Here is a tiny trained network, its code and every weight. The questions are about switching its units off for an input and a class, where a switched-off unit gives its printed mean instead of its output.

import numpy as np


def w(rows, s, z=0):
    codes = np.array(rows[::2]) - 128.0
    scale = np.full(codes.shape[1], s)
    scale[-1] = z or s
    return codes * scale


def f(y):
    return y / 2 * (1 + np.tanh(0.7978845608 * (y + 0.044715 * y**3)))


def log_softmax(a):
    a = a - a.max(-1, keepdims=True)
    return a - np.log(np.exp(a).sum(-1, keepdims=True))


def net(x, mask):
    res = np.array(x, float).reshape(1, 7) / 4 @ E
    y = f(res @ A[0][:, :-1].T + A[0][:, -1])
    res = res + np.where(mask, y, B[0][:, -1]) @ B[0][:, :-1]
    return log_softmax(res[-1] @ U[:, :-1].T + U[:, -1])


A, B = {}, {}
E = w([
[212,214,126,163,116,92,79,26],'x0',
[90,102,155,208,77,128,2,182],'x1',
[75,152,92,77,99,67,182,218],'x2',
[178,200,169,151,66,60,160,121],'x3',
[154,137,20,126,149,152,89,157],'x4',
[108,218,133,164,28,118,189,169],'x5',
[16,200,206,40,156,175,107,77],'x6',
],0.0059)
A[0] = w([
[137,135,127,97,122,117,251,143,237],'N0',
[90,62,115,129,99,86,149,232,148],'N1',
[151,120,150,217,74,148,112,143,225],'N2',
[152,53,150,112,207,152,89,49,194],'N3',
[61,153,118,57,175,153,111,121,241],'N4',
[89,244,217,109,72,93,128,82,206],'N5',
[196,149,34,122,134,113,174,116,248],'N6',
[41,121,102,75,154,149,99,146,120],'N7',
],0.013,0.0017)
B[0] = w([
[158,83,147,116,116,105,216,112,205],'N0',
[26,117,74,124,111,84,131,146,229],'N1',
[149,87,125,117,46,141,86,99,213],'N2',
[138,76,163,125,213,86,69,104,213],'N3',
[139,131,144,135,148,213,152,144,187],'N4',
[110,185,252,134,121,110,121,169,249],'N5',
[186,179,68,137,141,88,155,112,208],'N6',
[118,131,103,119,155,213,138,135,188],'N7',
],0.022,0.011)
U = w([
[109,187,240,133,109,119,128,167,202],'0',
[32,103,67,125,95,103,136,165,22],'1',
[182,105,122,103,124,98,253,103,26],'2',
[110,111,116,97,168,253,155,157,254],'3',
[198,219,44,191,111,107,68,93,54],'4',
[139,57,147,120,232,105,64,83,219],'5',
[143,93,115,168,13,160,53,101,38],'6',
],0.0071,0.00057)

Each question gives the input, the list of numbers given to net, and the class t.
The units are the neurons (one row each of A and B). Each row of codes is followed by its name. A weight is (code - 128) times the scale printed after its matrix; where a second scale follows, it is the last column's (A, B and U).
mask holds one flag per neuron, in row order. A switched-off neuron (its flag False) gives its mean, the last column of its row in B, instead of its output. The means were averaged over made-up inputs and are rounded, as every weight is.
A unit's drop is (log p(t) with every unit on - log p(t) with that unit switched off) / (log p(t) with every unit on - log p(t) with every unit switched off).
The circuit of an input: a set's keep is (log p(t) with only the set's units on - log p(t) with every unit switched off) / (log p(t) with every unit on - log p(t) with every unit switched off). Starting from all 8 units, units are removed one at a time, each time the one whose removal leaves the highest keep (on an exact tie, the one counted first), for as long as the keep stays at least 0.8.
circuit, biggest first: the units of the circuit, biggest drop first
k most important neurons: the k neurons with the biggest drops, biggest first
drop when u is switched off: that unit's drop, to one decimal
input [-6,-6,-6,1,-5,-3,-4], class 5: circuit, biggest first => (N3)
input [-5,0,-1,8,7,7,-3], class 2: 2 most important neurons => (N0, N6)
input [4,-6,-4,-5,5,1,-3], class 4: 2 most important neurons => (N6, N0)
input [-1,-1,-7,5,-6,-1,-4], class 5: 3 most important neurons => (N3, N5, N1)
input [-7,-5,0,-7,-6,-2,-5], class 1: 2 most important neurons => (N1, N6)
input [-3,-8,5,-8,-3,7,6], class 3: 2 most important neurons => (N4, N7)
input [-1,4,-2,7,3,-6,2], class 5: 2 most important neurons => (N5, N3)
input [1,-1,-1,1,1,4,-4], class 4: circuit, biggest first => (N6, N5)
input [-7,7,-3,-1,3,-5,4], class 3: 2 most important neurons => (N7, N4)
input [-5,2,5,6,0,-6,4], class 3: 2 most important neurons => (N4, N7)
input [-5,8,0,8,-3,-6,-6], class 6: 2 most important neurons => (N2, N0)
input [5,1,-4,-4,-2,4,-7], class 6: 2 most important neurons => (N2, N3)
input [2,7,-5,-6,2,2,-6], class 6: drop when N2 is switched off => 1.1
input [7,4,-7,-4,0,3,-3], class 6: circuit, biggest first => (N2)
input [-3,-5,0,-8,-2,7,-1], class 2: drop when N0 is switched off => 1.6
input [-4,-1,-3,-8,1,4,1], class 3: drop when N6 is switched off => 0.0
